Where the symbols take the nodes:
q711: χ>q350, γ>q138, κ>q96, β>q912
q878: χ>q666, γ>q615, κ>q310, β>q738
q63: χ>q162, γ>q166, κ>q100, β>q713
q381: χ>q554, γ>q738, κ>q110, β>q993
q369: χ>q697, γ>q877, κ>q738, β>q452
q749: χ>q878, γ>q280, κ>q373, β>q614
q138: χ>q516, γ>q509, κ>q184, β>q702
q554: χ>q369, γ>q155, κ>q614, β>q97
q738: χ>q155, γ>q897, κ>q878, β>q369
q702: χ>q241, γ>q551, κ>q138, β>q686
q322: χ>q166, γ>q84, κ>q54, β>q162
q566: χ>q480, γ>q682, κ>q206, β>q529
q350: χ>q702, γ>q516, κ>q14, β>q719
q199: χ>q381, γ>q614, κ>q577, β>q82
q595: χ>q909, γ>q999, κ>q829, β>q57
q529: χ>q211, γ>q558, κ>q566, β>q207
q947: χ>q999, γ>q752, κ>q885, β>q909
q713: χ>q192, γ>q96, κ>q63, β>q752
q752: χ>q708, γ>q711, κ>q713, β>q54
q743: χ>q568, γ>q207, κ>q697, β>q615
q280: χ>q615, γ>q568, κ>q452, β>q666
q516: χ>q551, γ>q266, κ>q805, β>q241
q12: χ>q199, γ>q110, κ>q241, β>q664
q542: χ>q63, γ>q322, κ>q909, β>q587
q241: χ>q577, γ>q344, κ>q516, β>q12
q166: χ>q139, γ>q65, κ>q17, β>q96
q665: χ>q160, γ>q542, κ>q859, β>q717
q54: χ>q17, γ>q912, κ>q752, β>q322
q82: χ>q993, γ>q554, κ>q199, β>q266
q452: χ>q743, γ>q442, κ>q369, β>q280
q17: χ>q84, γ>q719, κ>q708, β>q166
q100: χ>q322, γ>q17, κ>q999, β>q63
q558: χ>q217, γ>q829, κ>q682, β>q412
q328: χ>q545, γ>q859, κ>q211, β>q168
q829: χ>q947, γ>q127, κ>q717, β>q595
q480: χ>q558, γ>q268, κ>q582, β>q211
q708: χ>q912, γ>q350, κ>q192, β>q17
q805: χ>q509, γ>q82, κ>q590, β>q516
q697: χ>q442, γ>q529, κ>q155, β>q743
q344: χ>q749, γ>q310, κ>q266, β>q110
q666: χ>q897, γ>q206, κ>q280, β>q155
q442: χ>q207, γ>q211, κ>q877, β>q568
q912: χ>q719, γ>q702, κ>q711, β>q84
q97: χ>q452, γ>q697, κ>q554, β>q310
q590: χ>q664, γ>q199, κ>q686, β>q805
q551: χ>q344, γ>q373, κ>q509, β>q577
q68: χ>q717, γ>q160, κ>q545, β>q268
q206: χ>q582, γ>q168, κ>q568, β>q566
q266: χ>q373, γ>q97, κ>q82, β>q344
q211: χ>q412, γ>q217, κ>q480, β>q328
q217: χ>q595, γ>q947, κ>q268, β>q859
q885: χ>q127, γ>q713, κ>q160, β>q947
q192: χ>q711, γ>q14, κ>q162, β>q708
q207: χ>q328, γ>q412, κ>q529, β>q721
q14: χ>q138, γ>q805, κ>q139, β>q350
q96: χ>q14, γ>q184, κ>q166, β>q711
q721: χ>q168, γ>q545, κ>q207, β>q582
q268: χ>q829, γ>q885, κ>q68, β>q217
q65: χ>q590, γ>q12, κ>q719, β>q184
q373: χ>q310, γ>q452, κ>q993, β>q749
q614: χ>q738, γ>q666, κ>q749, β>q554
q587: χ>q713, γ>q162, κ>q542, β>q127
q545: χ>q665, γ>q57, κ>q412, β>q68
q897: χ>q566, γ>q582, κ>q615, β>q877
q84: χ>q65, γ>q686, κ>q912, β>q139
q664: χ>q82, γ>q381, κ>q12, β>q509
q719: χ>q686, γ>q241, κ>q350, β>q65
q877: χ>q529, γ>q480, κ>q897, β>q442
q993: χ>q97, γ>q369, κ>q381, β>q373
q160: χ>q587, γ>q63, κ>q57, β>q885
q412: χ>q859, γ>q595, κ>q558, β>q545
q162: χ>q96, γ>q139, κ>q322, β>q192
q110: χ>q614, γ>q878, κ>q344, β>q381
q577: χ>q110, γ>q749, κ>q551, β>q199
q682: χ>q268, γ>q717, κ>q168, β>q558
q57: χ>q542, γ>q100, κ>q595, β>q160
q168: χ>q68, γ>q665, κ>q328, β>q682
q582: χ>q682, γ>q68, κ>q721, β>q480
q909: χ>q100, γ>q54, κ>q947, β>q542
q615: χ>q206, γ>q721, κ>q743, β>q897
q127: χ>q752, γ>q192, κ>q587, β>q999
q859: χ>q57, γ>q909, κ>q217, β>q665
q999: χ>q54, γ>q708, κ>q127, β>q100
q717: χ>q885, γ>q587, κ>q665, β>q829
q155: χ>q877, γ>q566, κ>q666, β>q697
q509: χ>q266, γ>q993, κ>q664, β>q551
q184: χ>q805, γ>q664, κ>q65, β>q138
q310: χ>q280, γ>q743, κ>q97, β>q878
q686: χ>q12, γ>q577, κ>q702, β>q590
q139: χ>q184, γ>q590, κ>q84, β>q14
q568: χ>q721, γ>q328, κ>q442, β>q206

In the rows, 43 means zero.

The rows follow the links: the fewer symbols apart two nodes are, the more alike their rows tend to be.

Each row is also shifted at random along 4 hidden directions that mean nothing.

Rows in random order:
Each row stands for one node.
1: 37,48,35,37,28,50,50,42,43,42,49,43,45,51,46,45,48,34,47,49,49,35,45,37,44,48,40,53,40,46,41,41,39,35,39,39,46
2: 63,54,33,44,30,51,43,38,39,48,54,47,61,45,55,64,45,32,45,47,80,38,48,41,32,41,45,48,40,43,31,41,43,36,30,40,35
3: 43,26,53,39,52,39,43,53,43,48,37,42,39,44,44,41,37,54,43,54,36,43,37,54,45,41,30,50,52,43,45,45,47,49,46,46,50
4: 52,42,41,43,39,48,46,43,49,48,45,38,40,47,38,43,39,39,57,49,42,68,62,48,44,42,40,47,52,43,52,42,51,51,42,38,29
5: 53,44,48,50,55,37,36,43,41,44,42,46,40,36,43,43,42,49,36,35,36,42,36,44,41,40,50,34,41,48,39,40,42,45,39,48,44
6: 40,47,35,36,27,50,50,42,41,43,50,44,49,51,50,49,48,34,46,52,56,29,41,38,43,47,38,55,39,46,36,41,39,33,36,39,49
7: 45,57,33,45,32,49,45,36,41,41,52,45,51,45,47,51,48,32,43,39,59,38,47,35,40,45,51,42,36,45,37,41,40,36,37,40,39
8: 84,46,40,43,39,45,43,43,40,45,47,46,54,44,51,53,44,41,42,46,62,35,40,43,38,42,42,47,42,42,35,44,42,39,38,43,44
9: 46,52,43,48,47,40,40,40,42,37,44,45,38,39,41,39,48,43,35,30,30,34,36,36,45,45,54,33,34,49,41,39,37,38,40,46,47
10: 66,47,38,39,34,47,47,43,41,40,47,44,45,48,47,44,48,38,42,46,46,30,39,38,44,47,42,48,38,46,39,42,39,36,40,42,50
11: 79,47,43,44,45,42,43,41,45,38,42,42,36,43,38,35,46,43,41,36,27,42,41,38,48,46,48,38,39,46,46,42,40,42,46,44,46
12: 57,53,40,45,42,43,44,39,44,37,46,42,31,43,37,34,48,40,40,31,18,40,41,33,49,48,54,35,34,54,45,36,36,38,38,43,45
13: 51,55,34,43,31,49,46,37,44,40,49,43,49,46,43,45,48,33,47,40,53,44,51,36,43,46,49,43,38,41,44,43,42,38,44,39,38
14: 35,34,45,37,41,46,48,48,47,46,41,39,37,49,40,38,40,45,51,53,35,52,49,48,48,45,33,52,51,44,50,43,47,47,45,41,43
15: 61,50,42,46,44,42,42,41,42,39,44,45,41,41,43,41,47,42,37,35,37,35,37,38,44,45,50,37,36,47,40,41,38,39,41,45,47
16: 65,49,40,42,38,44,46,40,44,36,43,44,45,45,41,37,50,40,40,39,42,34,40,36,48,48,47,42,37,39,46,48,39,38,53,44,50
17: 44,39,40,37,33,49,51,45,47,44,43,40,44,50,41,41,43,39,53,54,46,51,52,46,47,46,34,54,49,39,50,47,47,45,49,38,41
18: 43,42,50,52,59,38,35,43,44,48,41,43,42,34,42,47,37,51,42,36,41,60,48,51,38,36,49,33,48,45,44,41,48,53,39,46,32
19: 34,40,47,40,46,38,43,49,36,39,43,48,39,44,50,42,48,49,30,43,32,11,17,39,45,47,40,45,35,53,31,40,33,32,36,49,65
20: 45,30,54,43,57,37,41,51,45,45,36,43,36,41,41,37,38,55,40,46,29,46,37,51,46,41,37,43,49,42,48,45,46,50,49,47,49
21: 58,34,51,46,55,38,38,49,40,50,41,46,45,39,50,50,38,53,37,47,47,39,34,52,38,38,38,43,47,46,36,42,45,46,38,48,47
22: 32,58,33,45,32,50,46,34,46,40,49,42,47,46,40,44,48,31,50,37,50,51,56,35,44,46,52,41,38,41,47,42,42,41,44,38,33
23: 33,47,49,51,59,36,35,42,42,43,42,45,34,35,40,41,41,50,35,30,24,46,37,43,42,40,54,29,40,54,41,36,41,45,34,48,42
24: 40,47,36,36,29,49,51,42,45,39,47,41,38,52,41,37,49,35,48,47,35,36,44,36,49,50,41,50,39,47,45,41,39,36,42,38,49
25: 63,41,50,49,56,38,36,46,40,49,43,45,42,37,47,50,38,50,38,40,41,45,38,49,37,38,46,37,45,51,37,37,44,46,32,47,41
26: 29,44,38,42,35,50,45,42,44,49,48,43,57,46,49,56,41,37,52,52,73,53,56,47,37,40,40,50,49,36,42,46,49,46,42,39,33
27: 39,35,50,43,51,40,44,44,49,41,33,40,42,41,34,32,41,50,48,43,38,62,53,49,49,42,41,41,51,28,59,55,51,56,67,45,39
28: 30,34,52,45,55,37,40,47,44,44,35,44,45,39,42,41,40,53,40,44,44,45,39,50,44,40,41,41,48,35,47,50,47,50,54,48,46
29: 27,47,36,42,32,51,46,41,43,49,51,43,54,48,49,55,42,35,52,51,67,49,54,44,37,42,40,51,46,42,39,42,46,42,36,38,34
30: 55,33,52,45,56,37,38,49,41,48,38,46,47,38,48,48,38,53,37,48,49,39,34,52,39,39,38,44,48,41,39,46,46,47,44,49,48
31: 53,46,38,38,32,49,51,41,50,40,44,39,35,51,35,33,46,36,53,46,30,52,54,39,51,48,42,48,44,44,54,43,43,43,48,37,40
32: 52,44,49,47,55,36,40,42,44,34,35,45,36,38,36,29,47,50,34,31,22,38,34,39,50,45,52,32,37,41,49,47,40,44,57,49,51
33: 44,35,50,44,52,41,42,46,49,46,37,39,35,42,35,35,38,49,49,45,28,63,52,51,47,41,40,42,52,40,55,45,50,55,51,43,37
34: 35,34,50,45,52,40,40,48,44,51,41,42,40,41,44,47,36,51,45,48,40,53,44,53,40,38,39,44,51,47,43,40,48,50,37,44,40
35: 50,53,34,43,30,51,46,39,42,44,53,42,44,49,46,50,46,32,48,44,48,43,49,38,41,46,46,46,39,52,38,35,40,36,28,37,38
36: 62,46,36,37,30,48,51,41,44,37,44,43,49,50,44,41,49,36,46,48,52,34,44,37,47,49,40,51,40,35,46,49,41,37,54,41,48
37: 53,38,50,46,54,37,37,48,39,48,44,46,38,39,48,48,40,51,35,42,35,35,31,47,39,40,43,40,43,54,34,36,40,42,29,47,49
38: 57,41,39,36,32,50,51,44,48,44,45,38,39,52,38,38,43,38,55,53,39,54,55,44,48,47,35,53,49,42,52,44,46,46,47,37,40
39: 29,51,34,44,31,51,45,38,43,48,51,43,55,46,48,56,43,32,52,47,69,53,58,43,37,41,44,47,45,41,40,42,47,43,35,38,30
40: 40,48,48,51,57,36,36,40,42,39,38,47,48,34,41,42,45,49,33,29,45,42,38,41,42,41,55,29,38,36,43,49,43,46,53,50,43
41: 11,38,48,42,48,41,44,47,47,43,40,40,30,44,36,33,41,47,46,44,20,51,45,46,49,44,41,42,47,48,51,40,45,48,44,43,44
42: 29,41,41,40,39,47,46,44,47,46,45,39,37,48,39,41,41,40,52,49,36,57,54,45,45,44,40,47,49,47,49,40,47,47,39,39,37
43: 42,52,42,47,46,40,41,39,41,35,42,47,45,40,43,40,50,43,34,31,40,30,34,35,45,46,53,35,33,42,41,46,37,37,49,47,50
44: 80,50,38,43,35,48,46,40,44,43,49,42,39,47,42,44,45,36,47,42,39,46,48,39,44,46,46,44,41,50,42,37,41,39,34,39,39
45: 55,52,37,43,36,45,45,39,41,39,47,45,50,44,46,46,49,37,40,40,53,31,40,35,43,46,48,43,36,41,39,45,39,36,44,43,46
46: 14,42,48,51,55,39,35,44,39,50,45,46,49,35,50,55,38,49,38,41,54,45,40,49,34,36,46,37,45,47,35,40,45,46,33,47,38
47: 47,47,35,37,27,49,51,40,43,38,44,44,57,50,46,44,50,35,46,49,65,33,45,38,46,48,39,53,41,29,46,54,43,38,60,41,48
48: 63,46,44,45,47,40,42,41,41,37,39,47,48,40,43,40,48,45,35,37,46,33,35,39,45,45,48,39,38,36,43,50,41,41,55,47,51
49: 36,38,51,49,58,37,37,46,43,46,38,44,42,36,42,44,38,52,39,39,39,49,41,50,41,39,45,37,47,43,44,44,46,50,45,48,42
50: 24,40,40,34,32,47,53,45,47,38,41,41,40,52,38,32,48,39,49,51,37,39,45,40,52,50,35,53,44,36,52,50,42,42,58,40,51
51: 29,43,40,39,35,48,49,42,48,43,44,39,39,49,38,38,44,39,52,47,38,53,54,42,48,46,40,48,46,42,51,44,45,45,48,39,39
52: 45,35,46,40,43,45,45,47,47,49,42,39,37,47,40,41,38,45,53,53,37,60,53,51,44,42,35,50,53,44,50,42,50,51,42,40,37
53: 37,43,48,46,52,37,38,46,38,43,44,47,38,39,48,45,44,49,32,38,32,27,26,42,42,43,46,38,37,55,33,36,37,37,31,48,54
54: 71,34,40,31,28,51,54,50,46,49,49,37,30,57,44,41,41,38,56,63,29,43,46,46,48,48,26,63,50,57,44,33,43,39,28,35,48
55: 30,51,34,40,29,50,49,37,44,37,45,44,57,48,44,45,50,33,47,44,66,39,50,37,45,47,44,48,40,28,47,54,44,39,59,41,42
56: 38,44,50,53,60,37,34,41,43,44,39,45,42,33,41,44,39,51,38,32,39,54,44,47,40,38,53,30,44,43,44,43,46,50,43,48,37
57: 8,38,46,43,46,43,42,47,43,49,44,43,45,43,47,49,39,46,45,49,48,45,42,49,39,40,38,47,48,46,39,41,46,46,37,44,42
58: 37,35,52,46,57,36,38,49,42,46,39,44,35,39,43,40,39,54,37,42,28,42,34,49,44,41,42,40,46,49,42,40,43,47,39,48,48
59: 63,37,52,49,59,37,36,46,43,50,40,43,42,36,43,46,36,52,41,42,40,55,44,52,39,37,43,38,50,45,43,41,48,52,39,47,38
60: 34,48,38,38,33,45,47,44,38,39,50,46,39,49,50,44,50,39,37,45,37,16,27,34,44,50,42,49,33,56,32,36,32,28,30,42,58
61: 36,34,51,45,54,38,37,50,39,52,43,46,46,39,53,54,37,53,38,49,50,37,33,52,36,37,37,45,48,50,32,39,44,45,30,47,47
62: 47,39,39,34,30,49,53,44,47,39,40,42,50,52,41,38,47,39,51,55,55,41,48,42,50,48,32,57,47,28,52,56,46,43,64,40,48
63: 76,42,44,45,46,43,38,48,37,53,53,45,38,43,54,57,38,45,40,48,40,35,33,47,34,40,41,45,43,67,25,25,39,37,8,42,45
64: 27,49,35,38,28,50,49,42,44,43,51,41,37,51,44,43,46,34,48,48,38,38,46,37,45,48,41,51,40,53,40,35,39,35,31,37,44
65: 22,42,41,42,39,47,45,43,45,47,45,41,46,45,44,47,41,41,51,49,51,54,53,47,41,42,40,47,48,41,45,43,48,47,42,40,36
66: 64,42,38,37,30,50,51,42,48,43,43,40,46,51,40,40,44,37,55,52,51,52,56,43,47,47,36,53,48,34,52,50,47,45,54,38,39
67: 74,36,48,39,46,39,45,49,42,40,40,44,33,45,43,35,45,49,37,45,24,26,27,42,49,47,38,46,40,50,41,42,38,38,44,46,60
68: 25,38,47,42,47,42,45,45,48,43,38,40,37,44,35,35,41,47,48,45,31,57,50,47,48,43,41,43,49,40,54,46,48,51,53,43,40
69: 23,36,44,39,41,45,46,46,45,45,42,41,43,47,42,42,41,44,49,52,44,49,48,47,45,43,36,50,49,40,48,46,47,47,48,42,43
70: 33,38,42,39,38,47,47,46,45,49,46,40,40,49,44,46,40,41,52,54,44,52,50,48,43,43,34,53,50,47,45,40,47,46,37,39,39
71: 37,53,34,40,30,49,49,38,44,38,48,43,45,48,42,41,50,33,46,41,46,38,46,34,46,49,47,45,37,43,44,43,39,36,45,40,44
72: 53,44,48,46,53,37,40,43,43,36,38,45,37,38,39,34,46,50,34,33,27,35,33,40,48,45,49,34,38,44,45,45,39,42,51,48,52
73: 34,43,49,51,58,37,34,44,40,46,43,46,41,35,45,48,39,51,36,35,39,45,38,47,38,38,50,33,43,50,38,38,43,46,33,48,41
74: 57,26,54,40,55,38,43,53,47,47,35,40,29,44,38,33,36,55,46,51,19,52,41,53,49,42,33,47,53,45,52,44,48,52,47,45,48
75: 26,35,49,44,51,40,43,47,46,44,37,42,43,41,40,39,40,50,44,46,40,51,45,49,45,41,39,43,49,37,50,49,49,51,54,46,43
76: 35,24,55,37,53,36,45,54,45,41,31,42,33,45,39,29,41,57,39,51,21,36,30,50,52,45,30,49,49,40,51,50,45,48,59,48,61
77: 64,21,53,36,49,41,46,55,44,51,36,42,46,46,47,45,36,54,47,63,51,45,40,58,43,40,23,58,57,36,46,51,51,52,52,45,50
78: 23,39,46,42,45,44,45,45,47,46,43,39,30,45,37,37,39,45,50,46,24,58,51,47,46,43,41,44,49,51,50,37,46,49,38,41,38
79: 57,40,51,49,59,35,38,42,45,39,32,45,48,34,38,36,42,53,36,34,43,49,42,46,45,41,50,32,44,28,52,56,47,52,66,51,43
80: 36,45,36,38,29,50,50,43,45,44,47,42,46,51,45,45,46,35,51,52,52,43,50,41,44,46,38,53,44,41,44,44,43,40,44,39,43
81: 60,53,38,45,38,46,42,40,40,45,52,45,44,43,49,51,45,37,41,39,47,36,41,38,38,44,49,41,37,55,33,34,38,35,25,42,41
82: 22,37,45,41,43,45,44,48,43,51,45,42,43,46,47,50,38,44,48,53,47,49,46,50,40,40,35,51,50,48,40,39,47,46,33,41,40
83: 33,54,44,51,52,38,37,37,41,36,41,48,48,35,43,42,48,45,31,26,46,34,35,36,42,43,58,29,33,38,41,47,39,40,51,49,46
84: 56,38,51,44,54,36,40,48,42,41,39,44,32,40,41,35,43,52,35,39,20,33,29,43,47,44,44,39,41,51,42,40,39,42,42,48,55
85: 65,39,50,48,57,37,36,46,42,47,41,44,38,37,44,45,38,51,39,39,35,48,39,49,40,39,46,36,46,50,40,39,44,48,36,47,42
86: 17,43,40,39,36,47,49,43,47,41,43,40,39,49,39,37,45,39,50,47,35,48,50,41,48,47,40,48,45,42,50,44,44,43,48,40,43
87: 65,46,38,37,33,47,49,43,43,38,45,43,42,50,43,38,49,38,44,46,39,32,40,37,48,49,41,49,39,44,44,44,39,36,46,41,51
88: 43,57,44,54,55,38,35,36,43,39,44,45,40,33,39,41,45,44,35,23,34,47,42,37,41,41,62,24,35,47,42,39,40,44,40,47,38
89: 28,38,49,47,53,40,40,45,46,46,39,41,36,40,37,39,39,49,46,41,31,60,49,49,45,40,44,38,49,43,50,43,48,52,46,45,37
90: 60,52,35,42,31,49,47,38,44,39,47,44,51,47,44,45,49,34,46,43,56,40,48,37,44,46,46,46,39,38,44,47,42,39,48,41,41

Some nodes, each with its row:
q65 65
q12 50
q280 87
q999 20
q322 34
q664 39
q160 30
q480 63
q344 64
q17 33
q54 3
q207 9
q100 46
q713 76
q686 26
q211 19
q582 67
q708 75
q665 85
q184 70
q743 45
q241 29
q310 13
q590 86
q328 83
q266 31
q127 18
q947 59
q717 23

Row, symbols taken left to right, then the row they reach:
15 γ χ β: 37
7 γ β κ: 12
16 κ χ β: 11
61 χ β κ: 28
78 γ κ γ: 80
89 γ χ β: 4
44 γ γ: 88
52 γ χ γ: 1
69 γ γ χ: 24
56 κ χ: 49
25 κ β γ: 58

